[ -29  186  -10  103  317  149  111  110  158 -137  -57 -118 -199 -219
  -97 -196 -172 -176 -305  -95  -30  108   39 -142  445   53 -237  511
  342  432  370  163 -258 -169  -37 -302 -516  -39  120  323  -36] -> 1
[-431  337  162 -227 -231   24   32   56   84  646  -71   17  -86  394
  423 -141  209   56  123 -118  449  308  -50 -176  141   19  260  -36
 -269 -237  361  148 -151  109  -51 -169   61   -6 -101  -54  195] -> 7
[-106 -203  -24 -171 -172  -97   55   12 -143  141  -24   95  312  210
   91   57  519  140  -29  117  -84   93 -184  186 -190   85  218 -574
   89 -342 -240  276  -20   10  -64  381  -22    7   56 -127  -35] -> 13
[-309  250  191 -285 -303  125  154  -80  114  605  -56  121  115  468
  478 -185  345  -11 -106  -96  337  284  -79 -296   16   11  228  -83
    0 -397  312  360 -196  -29 -113  -53 -148 -112  -76  -30  123] -> 15
[-154  -97  -10 -203 -477  122  146   29 -177  485 -193  216  264  373
  193   -5  579    1    1   35  128  319  -71 -167 -167   21  273 -437
   70 -471   61  251  -62 -162  -60  347 -204 -118  106  -45  -57] -> 20
[  47 -222  -95   98  163  137  -26   90  -95 -107   99  -51  -93 -194
 -222   78   46  -37  -86   42    9 -109   58  240    1  -90   66 -242
  -46  157 -157 -286   25  108  -19  -47  176  -36   59  -61   39] -> 28
[ -48 -161  201  252  -34 -188 -285  172   -6 -196   -4  -90   44   35
   41  115  355   45  -76   53 -220  -35 -159  408  -59 -121  250    1
 -179  113 -243 -363  222  336  -67  136  412    0  -22 -122   44] -> 23
[-115  344  149  118  222  107  134  128  240  120 -232    7  -98  -62
  154 -230  -38  -83 -416  -30  312  234  -85 -176  337   71 -213  476
  327  255  375  325 -149 -156   10 -490 -572 -195  -44  301   54] -> 1
[-187   28    1 -231 -288    8    8   47    5  408  -60  -35   15  138
  184  -78  248   33   64  -42  114  177  -76  -77    2   -1  270 -265
 -151 -244  191  124  -76   46  -28   63   55  -37  -99 -125  151] -> 27
[-148 -228  -85 -143   62 -150  -20    7 -196   -7  120   40  128  184
 -137   36  213  177   42   30  -60  -19    2  338   -4   29  134 -377
  -42 -166 -176   97   62   66    2  279   96  144  148  -40 -177] -> 10
[-337  495  408  104 -116  110  -42  -27  206  237  102  -80  -90  462
  560  -89  378 -149 -131 -157  128  307   52 -216  172 -167  245  338
    6  -26  394   64 -147  176 -320  -55   46   40  -43   -7   72] -> 17
[ 126 -117  -73  122  185  -54  -92  182  135 -227   15 -151 -107 -275
 -237  -91 -331   47  -17  -92 -233  -77  -25  158  291   35 -203  242
   26  352  140  -66   64    4   78 -127  -39   62 -110  142  -83] -> 31
[ -74   18   82  -81 -368  313  178  116   94  552 -276  263   76  283
  206 -189   41  -99  -46 -154  302  252  -62 -389  112   44  -29  223
  -13 -154  338   17 -124 -209   56 -166 -268 -246   -2  184    3] -> 18
[ 114 -202   89  265  153   50  -90   54  157 -445  146 -133   -3 -131
   -6   23  106 -160 -221  -35 -421 -161 -121  176   64  -40  -21  239
   73  324 -135 -322 -143  176 -173   82  176  -18   48  -71   40] -> 14
[-103 -297  -82   56  -39  -96 -197  184 -163  -38  -10  -53 -145  -57
 -233   77   79    4  136  -51 -113  -53    0  293  112  -48  208   16
 -357  147  -88 -501   27  202   58  111  356   55  183  -67   -5] -> 4
[-143  211   84  120  -93  198   61   47  217   84   37  -96 -174  148
  287 -107   28 -207  -12 -179    8  204   21 -284  242   -4  -24  368
  -30  163  429  -99 -337    4 -203  -56  -53   -1  -16  -39   71] -> 9
[  40 -187   75  215    0  127 -115  147   -8 -194   59  -42  -58  -13
 -109   35   95 -148  -24  -97 -304  -47   15  110  139 -100   65  243
  -45  271  -35 -433  -21  117  -95  108  174   22  163   81  -65] -> 19
[ -41   10   94  274  -14  226  -28   58   29 -132  139  -19 -132  177
   53   34   81 -213    4 -167 -156   88  166  -79  189 -129    5  332
  -15  228  191 -359 -149   49 -219  124  103   72  173   33 -153] -> 14
[ -86  130   54   76  -43  120  141   68  151  113  -83   53   35  181
  208 -121   55  -46  -99  -76  100  219  -59 -176  165   87 -152  178
  155   32  282  200 -178 -138  -83  -48 -290  -52  -34   81  -67] -> 10
[ 182 -209  -40  312  145 -205 -286  361   96 -437  -14 -254  -97 -379
 -303   54 -242   90  206  -62 -570 -108 -129  359  293   48 -145  245
  -84  537  -39 -311  166  154   54   85  202  191 -108  118  -86] -> 30
[-295 -158   53 -286 -232 -432 -154 -124 -184  336    7   89  230  406
  147   28  515  364 -144  136  350   87  -58  441 -321 -107  475 -670
 -287 -680 -158  284  377  223   77  213  320  -39 -147 -372  -48] -> 30
[ 112 -157   72  144   73  -11   54  102  133 -184 -113   91  215   18
   -7  -97   55   27 -276   10 -176    4 -195   97   81  100 -214  189
  283  107  -52  157   20 -106   13    7 -275 -110  -11  169 -145] -> 15
[ -31  178   98  154  347   96  221   -7  215 -199  -29  -53  126 -106
  251  -67  325  -58 -551  194  132   95 -241   58  -24  108 -166 -139
  511  126  -76  448 -230  -53 -178 -203 -432 -187  -88  -21  161] -> 7
[-102 -338 -187  -57  -13  -69 -174  213 -228  -27   81  -93 -159  -78
 -360   75  -47   42  362 -107 -257  -85   52  293  207    6  173  -87
 -370  185  -75 -474  -22  162   67  228  359  215  239   10  -68] -> 6
[-288  -93  -56 -409 -393 -163 -147  -48  -92  530   83  -51  -87  268
   85  -75  114  142  231 -150  170   80   79   43    2 -108  472 -296
 -538 -427  248  -62   55  197   53  124  427   75 -104 -273   85] -> 32
[  71 -251  103  236   11   13  -79  105    0 -220  -34   77  119   63
  -65   31  190  -37 -211    5 -185  -40  -82  214   -2  -59    0  147
   64  114 -160 -236  105   63  -34  103   62  -85  100   54 -135] -> 18
[ -59 -368 -126 -100   55 -119   -3 -129 -103 -209  181   -7   93   96
 -114    7  230   24 -216   36 -133 -124  -10  294 -103  -21  138 -251
  -38 -160 -166  -37  -65   82  -55  270  139    0  149 -233  -97] -> 9
[   4 -132  -68   78  252  -54 -155   -5  -46 -334  308 -240 -175 -175
 -235   58  -23  -16  -64  -42 -261 -148  161  309  131 -157  121  -78
  -56  220  -22 -201   33  202 -110   90  265  179   45 -104  -63] -> 34
[-198  -39   33 -124 -185   79   24  -96 -100  209   85    8   17  253
  153   -3  441  -75 -160    2  133  127   70    5 -112 -144  343 -283
  -64 -281   74   -1  -67   79 -146  163  101  -64   86 -199   41] -> 24
[ 208 -610 -355 -164 -284 -128    9  224 -166  -13 -243   85  236 -175
 -433  -46  -51  149  171    3 -412  -10 -176  148   35  202  -97 -252
   22  -81  -64   70   95 -253  249  398 -202   -9   70  106 -234] -> 26
[  56 -120 -118  128   87  319   21    0  -25  -70  187  -77 -266 -156
 -175   31 -108 -216  -92 -113   41  -58  251  -48  115 -186   47   40
  -88  212  156 -409 -132   42 -108 -104  156  -33   83  -90    9] -> 35
[ -93 -272   19  -59 -270 -284 -137   86  -98  161 -177  151  194  287
  -43  -53  180  228  -51   -2   76  101  -83  262  -56  -16  134  -71
 -189 -304    7   40  339   15  172  173   76  -66  -35  -31 -224] -> 25
[ -41 -149  -50  128 -200   40  -33  175  -44   96 -242   42  -55  -51
  -26   15  227 -116  -90   -7   24  164  -78  -32   57    3  105  121
  -81   67  109 -225 -103  -29   14   43  -61 -159  111  -38   33] -> 1
[-148  -61   96  -97 -368 -137 -145  277   40  490 -305  151   26  281
   16 -185 -166  194  251 -197  158  192  -95   -7  250   48   32  323
 -355  -97  314  -90  262  -15  261 -111   48  -30 -106  232 -128] -> 24
[-105 -106   45   17  -71 -104 -112   39  140 -101   72 -168  -47    0
  155  -29  189  -61  -54  -48 -215  -29 -175  113   40   10  175   66
 -188   71   25 -197 -188  226 -120   97  268   -3  -45 -236  183] -> 8
[  49 -229 -151 -149 -229 -107  -15  149   41  206 -184   25   77  -65
 -109 -121 -122  148   81  -59  -37   66 -126   21   91  112  -40  -83
 -104 -104  173  130   76 -108  180   31  -88  -57 -161   12  -49] -> 31
[-325  181   99 -216  -30 -224   49   44   12  383 -191   86  132  283
  217 -160  277  223 -191   59  391  262 -155   97   73  100  111 -138
   52 -286  150  525   66  -30   86 -122 -281  -70  -67   64   -3] -> 4
[ 253 -263  -45  283  374  -90  -83  217  145 -518  -45  -94   11 -373
 -353  -77 -311   61 -248   15 -319 -182 -130  344  240   68 -363  314
  225  484  -89  -73  166  -28  126 -165 -163  -30  -54  240 -157] -> 27
[-217 -151  -98 -278 -300 -111 -190  115 -172  281   98  -99 -141  209
 -174  -66  -47   71  445 -252 -232   76  156   55  276  -66  305   20
 -419  -86  290 -220   38   98   52  303  296  274  140   47 -148] -> 25
[  -6 -382  -98  180    4 -188 -156  -32 -278 -325  131   23   74  147
 -250  178  335   82 -144   84 -130  -21  166  459 -157 -181  180 -293
  -57 -135 -200 -197  281   94  -51  430  231   68  180 -210 -348] -> 27
[  23  -19  -29   54  205  228   45   99  112 -220  213 -221 -117 -220
  -31  -10   12 -187   37  -85 -398  -82  -57  -16  230   48  -25   40
  130  389    9 -147 -378   88 -215   55   28  128   95   46  143] -> 12
[  27 -272    9    5 -130   87  -93   28   36 -141  101 -100  -45  -23
  -60  -43  126 -194  -82 -127 -386  -95  -32   23   82  -90  178  195
 -106  120   39 -371 -150  121 -106  178  202  -22  139  -59   40] -> 20
[-248  150   82  -53  121  114  -75   10  -79  130  260 -182 -207   54
   67   54  247  -52   29  -31  104   30  147  139   79 -183  346 -276
 -147   45   31 -164  -71  274 -188  -30  312  128   53 -114  162] -> 27
[  23 -267 -123   -3 -197  242   40  183 -110  188  -49  144  -36  105
 -202  -25 -138  -69  273 -196 -103   48   90 -107  209   32  -51  126
 -153   90  138 -336 -101 -116   52  134   24   42  200  179 -184] -> 14
[-158 -139  -23  172  271  -95 -124   -9 -229 -366  249 -146  -84    5
 -140  201  440  -32 -151  113 -133  -43  109  455  -42 -145  261 -301
   -5  111 -269 -228  -12  250 -202  277  264  144  268 -200  -72] -> 5
[-117  -73  -82  -79 -265   24  -32  -86  -42  188   89  -25 -105  196
   57  -29  113  -50  -20 -121  107  136  190  -83    6 -151  222  -75
 -211 -231  323  -77  -30   15  -76  150  144   -3  -20 -239  -82] -> 33
[  39   -5  -33   25  285  -13  182    9  234 -236  -74  -52   90 -161
   30 -207  -17  -26 -476   59  -43   20 -213   25  157  172 -290  169
  418  173  104  419 -201 -163   -8 -191 -514 -151  -49  110   13] -> 6
[ -70 -304 -112  -11   72 -194    5  110 -212  -20 -149  146  197   52
 -199   45  264  210 -153  163  122   38 -120  400  -82   86   25 -361
   55 -139 -265  137  180  -37  138  132 -112  -63  121    6 -169] -> 5

[-139   32    7  154  273  216  460  252   75 -240  121 -158   76 -205
   64 -140  133  376   61 -245   41 -395  207  288  210 -129  -68  -25
 -313  156 -211 -102 -183 -201  -99  122 -255  105  -76  349  -29] -> 21
[   8   28  -89  -15 -100 -149  196   43  -21 -200   76   28  -40  -91
  -94   68   34  112   -8  -44  -43   10   17   77   42 -134    1 -139
    3 -144  -66  -23    4  -12   26  -78  -61   97  -39   14 -152] -> 0
[ 113 -116  -93 -130 -310 -175 -107 -241  -70   63   -4  159  -30  271
  -51  366 -254 -255  -73  118 -151  386 -226  -59  -39 -206  139 -169
  263 -172  376   97  151  237   81  -29  199  -20   16  -47 -241] -> 7
[ -75  -76  -24 -211 -227 -331 -100  -44   44 -137   13   88  -59 -169
 -168  145   -9   18  -71  -75   49  266  111 -309  -67  -61  -44 -256
   87 -203 -234  -37    8  100  330 -282  138   40  -32 -179  -73] -> 0
[-136 -131  -28   16   12  -57  -19  -24  -42   11  111 -100  -23   -6
   23   89  -88   -5  -34  -17    4  115    1  -82   81  -74   26  -88
  -25   54   46 -105  -31   68   28   11   77  -42  -29   63   15] -> 19
[-140 -141   59  121   65  151   17    6   12   43  165  -75   67  146
  130  -26 -124    9   54   69   72  156  -18   58   85  -26   83   22
  -13   81  -20 -192  -10   23  -71  252  249 -157  -10  121  -24] -> 23
[  15 -140 -109  -15   29 -176  320  128   28 -157  172  -95  -80   54
   57   94  -34   91   -5   24 -273   35  -42   82   24 -283   28 -133
   89 -114  176  291   18  107  -95  -11  -45   53 -115  205 -225] -> 25
[  24  -29    9   37   20   87   64  -39    1 -124  -50   34   47 -133
   66   20   16  142   11 -121  113 -165   45  124  135  -23  -21    6
  -37   25   -2  -58  -32  -74   63   48  -70   88  -22   94  -14] -> 10
[-140 -120  129  161  -20   41   68  133   75 -128  127   26  113  -16
  167   71  -75  109   61   81   75  -29   76   25   13  -97  -78    2
   12    1 -136  -95    3   11  -68   58   81   74 -108   53  -35] -> 3
[ -74  -32  -25   34  -43   -3  -85  -46   -7  -95   50  -75  -12  -53
   51   68  -58   75   24   23   40   38   -2  -92   77  -64   19  -16
  -47  -71    5 -120   17  -25   97  -13    0  -16  -38  -22   36] -> 7
[   5 -170   28   41  -32  -66   27   -3  -58   56  126  -61   19  -93
  132  -70   54  -70   31   10  201  130   29  116  -83   94  -73  -78
   66  -29  -58   61   34  -62   78  -45  102  -25   40   52  -80] -> 5
[  17   44   44  -42   44  -36  147   55   34  -46   -2   32   37 -118
  -65 -195  140   86  -59 -183   98  -10   58   73   27  -19  -27 -110
  -57 -153 -330 -132  -27  -70   51   45   61   47   32   60 -118] -> 7
[ -40  -54    9   11  140  -28  -38  129   32   94   50 -127   16  -28
   37 -123    3   -4  -81  -86  -30   50  -57 -101   20  -79   26  -59
  -60  -72 -149 -128 -107   71  -68   75   63  -22  -28   89  -53] -> 17
[ 241   22  -91 -103  -27 -313   -7  -79 -168  130  -31   19  -77 -218
  -90 -132  142 -105 -163 -156  -24  -45 -125  -13   -3  104  -32 -141
   71 -262  -82   86   62   40  141 -132  -38  158   13    8  -71] -> 12
[ -38  -49  -28   15    6  -14   68   26    2   19  163  -87  -29   33
  -17    9  -46   18   -1  -26  -41   81   -2  -11   13 -112   51 -113
  -50    4   24   -8  -56   22   72   41   29  -39  -55  102  -85] -> 22
[  77 -220    9  178   82  107   33  -13  -76    6   41  -65   46 -135
  292   -2   -7   22   68   17  193 -180  -26  284   53   91  -83   92
   76  165  234  149  -31  -72  -57   79  -89   76  -28  175    1] -> 11
[ -63 -173   59  109   -1   17  167   47  -23  -72   88   37  100 -133
  131  -30   34   44   46  -28  248   -8   89  231   31   91 -112  -39
   37   63 -140  -60   -3  -66  -23   63   98   45   22  117  -63] -> 4
[  27 -158  -54   51   20   -5 -213  -19  -70  207   79 -161  -14 -133
  102   48  -81 -141  -24  -30  148   32  -61  -66  -64   83  -50  -76
  -35  128  157   44 -144   33  159  -73  -83    6  -26   76   44] -> 16
[ 104 -279  -28  158   60   82 -167   30  -75  269  219 -275  -27 -102
  303 -205   42 -216  126  127  359  174  -75  206 -236  235  -78   14
   71  133  186  218 -113 -130   75   26   14 -158   65   88  -55] -> 6
[  28  -81  -97 -107  -48 -164   74    7   38  -80  117  -37 -118  -79
 -132   -5   26   48  -15  -75  -31  127   31  -51  -13 -124   38 -177
   41  -25   54  108 -115   45  159  -35   11  -30  -53   18 -148] -> 22
[ 153  -89 -119   -8   35 -251   75    6  -85 -179    7  -75 -126 -224
   97  -56  131  132  -17  -10 -104 -149  -68   54   97  -57  -18   23
  126 -195  144  226   65  -13  -31  -99 -131  120  -75   11  -57] -> 11
[  59  -97  -22   93  -72  193  -30   51   45   82   87  -32  107  -51
  109   96 -106  -75   95   -9  234   34   -4  164 -122   26  -49  -90
  -57  131   87   38 -168  -59  152   10  -81    3    1  137 -133] -> 3
[ -74  186  219  -16  170  229  -61  138  203 -162  -84   11  108 -229
  -20 -347  226  384   36 -289  210 -214  263 -115  111  -22   19   56
 -265  -99 -624 -378 -150 -241  183   61   42  -13  -44  -54   35] -> 14
[ 115   29  -79  -64   59  -54   25   37  -14   36   -1  -61  -30  -10
  -38 -104   58    5  -61 -113  -83   50 -104   23   43 -111  105  -66
  -15 -163  -19  -37  -56   18  -30   38   12  -25   17   63 -170] -> 16
[ -20   30  -18   70  -50  -45  266   20   11 -242   56  128  -15  233
  -44  233 -128  149  -44   43 -348  -69 -107  111  211 -446  147  -22
   84  -72  245  -58   63  144 -299  170   -5  127 -140   92 -212] -> 17
[ 121 -229   54   83  -52 -106 -466    9   -6  359  124  -99  -45  -59
  162    8 -139 -286  -45  133  131  126 -155 -247 -266   73  -81  -49
  159   84  220  189 -158  169  176  -56   12   38 -132  -71   27] -> 14
[  25    0    5   33  -44   39    9   11   40  -61   77  -31  -10  -10
   25  -17    6   58   40   -5   49   27    2   40  -22 -112   24  -51
  -22  -59   11   -8  -37  -62   74   20  -29    0  -38   13 -106] -> 7
[ -92 -105   40   26   11  -11  124   38   47  -92  149  -25  -27    7
   -2    6   -6  101   21  -37   19   57   89   38   38 -148   22  -88
    6   82    5   -8  -69    1   20   61   65  -23  -68   72  -94] -> 21
[ -20   99  -71   29    3  121   27   68   59 -103  -30   14  102  -59
  -59  -13  -54  106   11  -84   60  -16  -46   20  132  -41   56  -29
 -153 -124 -216 -336  -99  -22    9  147   18  -12   18   58  -73] -> 3
[-109   13  174  219   29  325   77  154  130  -87  172  -24  117  -71
  108 -137   45  191  169  -22  341  -96  203  212  -70   -3  -60   15
 -161  191 -243 -190 -179 -236   62  126  -30  -11  -55   57  -52] -> 0
[ -70 -208   82  -42  -87   24 -197  -16  105  -23    6   77   82  -53
   75  -56  -36  -27   64   28  325  324   61  -58  -56  110   -1  -25
  133  -18 -215 -182  -69   16  127   88  366 -174   66 -109  -86] -> 3
[ -18 -130  -85   77   56 -141  326  176   50 -168  130   -9  -39  138
   37  188 -137   84  -65   52 -369  -74 -129   90  108 -411   38  -82
  115  -23  279  170  -47  234 -324  144  -76  150 -180  228 -226] -> 21
[  46  -96   16  -63  -22  -31  -57  -59   33 -148  -80   81    3 -109
   47   17   32  128    8  -83   72   -4   37    1  113  -52   42   16
   95  -44   11  -27  -21   -4   68    6   88    4  -18  -35  -73] -> 14
[ 193  -24   14  -81    6 -198 -220  -76  -93  141   19  -45  -86  -95
   33 -310  185  -74  -47  -15   71  171 -102  -84  -54  129   83   13
  134 -300 -150  -10   87  -40  100  -27  218  -99   47 -157  -75] -> 13
[ 249 -334 -279 -140  -45 -297  146    7 -173  131   73 -181  -86 -213
  149   15   92 -258   -9  -52  126  263 -121  289 -199  164  -88 -229
  216 -102  251  509   -9   11   98 -278  -43  -30  158  198 -294] -> 0
[-138   30   48 -118 -149 -256 -124 -140    1  -91  122   96 -129   70
 -266  -65    2   53  -76   23  -47  335   30 -317   90 -110  149 -115
   83 -191 -235 -328   73  102  139   74  374 -130  -44 -265  -14] -> 21
[ 100 -210 -133 -234  -92 -224 -229  -72   49   15  -71   10  -71 -128
  -65 -125   41 -135  -29  -29  200  450  -87 -131  -76  112   51 -114
  225 -197  -88  -19  -90   98  167    6  318 -213  137 -152 -180] -> 5
[ 102  127  -13    7    4   49  -75  -24   21  -45  -14  -16  -28  -76
  -44 -125   61  108   -4  -80   24  -84  -41  -24   59  -61   71    5
  -79 -142  -76 -125  -52  -82  106   61  -64   23  -39  -38  -41] -> 10
[ -88  -87  126  105    5  -53 -115   -3  -43  153  163  -24   -8   10
   13  -89  -20  -76  -55   23  114   97   -3  -79  -35    6  -15  -56
   23   67  -99 -169  -40   48    9   87  155    1  -61  -33   30] -> 17
[ 131 -176   -3   59 -159 -316 -167 -184 -254  182  164  -28 -112  -39
  126  102  -27 -213  -56  150  -19   96 -135  -39  -79   75  -28  -57
  224  -90  291  228  203   76  106 -186   48   98  -68  -77   17] -> 14
[ -67   31  -46   93  109  247  259   46  -12   -3  142 -134   81    9
   31  -44  -31  108   56 -132   73  -70   51  234  112  -21   44  -79
 -245   86  -83 -140  -77 -133   58  149  -57  -52   22  294  -59] -> 25
[ 162  -85  -99   48   96 -135   80   -9 -178   29   85 -210  -79 -210
  193 -176  181   14   11  -32   33 -102  -65  182   17  106  -36   12
   18 -165   80  218  102 -143   20 -121 -129   41   26  111  -31] -> 10
[-114  110  -73  -53  -34   38  207  -54   36 -230    7  102   23   48
 -219  105  -87  206  -41 -141 -111   -4   27   -4  285 -196  138 -103
 -128  -60 -122 -340  -28   45   30  185   82   -6  -29   82  -70] -> 23
[ -32  126  -48  195  195   75  367   70 -197 -125  192 -246  -25 -138
  111 -186  216  251   59 -108  -46 -316   60  332  225  -33   32   50
 -272  -58  -76 -104  102 -298 -144   -2 -231   56   -1  220   21] -> 17
[  41  -39  -39   71   13  -22  152   24  -87   41   88  -28   43 -141
   13 -118   73  -33  -15  -83  179  -20  -16  215   12  110  -69  -93
  -44  -33 -136  -80  -25  -78   17   55   -4   51   55  127  -77] -> 5
[ -31 -111   29   29  -91  -15   12   34   54 -120   82   15   38    4
  105   87  -48   55   70   65   50  112   28   16  -20 -107    0  -41
   66  -79   -1   13   22   -3   36  -19   89  -15  -41    0 -125] -> 4
[-230   46  130    6   80 -127 -237   65   48   56  194 -160  -90 -148
 -139 -334  122  101  -53  -52  145  162  135 -407   -9   53    9  -73
 -156  -92 -520 -403  -99  -43  195   30  214 -128  -70 -205  170] -> 20
[ 130   67    6   -7   35  -48  -67   11   -5   14  -54   40    7  -92
  -23 -116   50   52  -75 -103  -28 -100  -85  -44   73  -37   44   -2
   -4 -172 -114 -106  -31   22   25   60    4   87  -48   -5  -59] -> 13
[  89  -75   -3   -4  -11   20 -260  -74  -19  185  -54   -1   36 -153
   24  -31  -60 -114  -68  -94  207    4  -71  -95  -27  139  -43  -56
   -2   29  -22  -85 -126   48  214   26   10   42   -3   10   44] -> 11
[  95    6   50  -68   34   56  133   12   52 -103  -76  102   57  -67
    2  -74  108  144  -11 -202   50  -71   68  155   85 -101   52  -41
    5  -62 -110  -27  -41  -72   28   35   39   41   14   84 -188] -> 15
[-107   35   99  348   50  149  213  160  -47  -65  283  -86   49 -153
   91 -127   67  154  102   36  238 -271  117  284   -8   46 -139    3
 -177  181 -165 -159  -96 -206  -62  103 -187  153 -112  113   52] -> 0
[  64   31    0  -22  -21   52 -100  -53   32  -66  -48    1    5  -45
   35    5  -12   94    5  -62   13  -36  -23  -52   71  -86   62    7
  -27 -113    4  -64  -12  -36  120    9  -19   15  -37  -11  -41] -> 10
[  70   40 -124  -99  -59  -96   47   34   99 -174  -82   69  -24   65
 -106  118  -96   68  -74  -37 -227   64 -152  -90  100 -304  109  -86
   59 -240   68  -52  -46  163  -67   89   -4   52  -58   16 -209] -> 7
[ -64    3   16   45 -169 -226    3 -110 -117   -9  172   54  -97   37
 -130  202  -91  -30  -92   40 -131   28  -23 -126   40 -183   16 -155
   38   -5  137  -48   72  107   76  -88  -24  147 -138  -63    3] -> 17
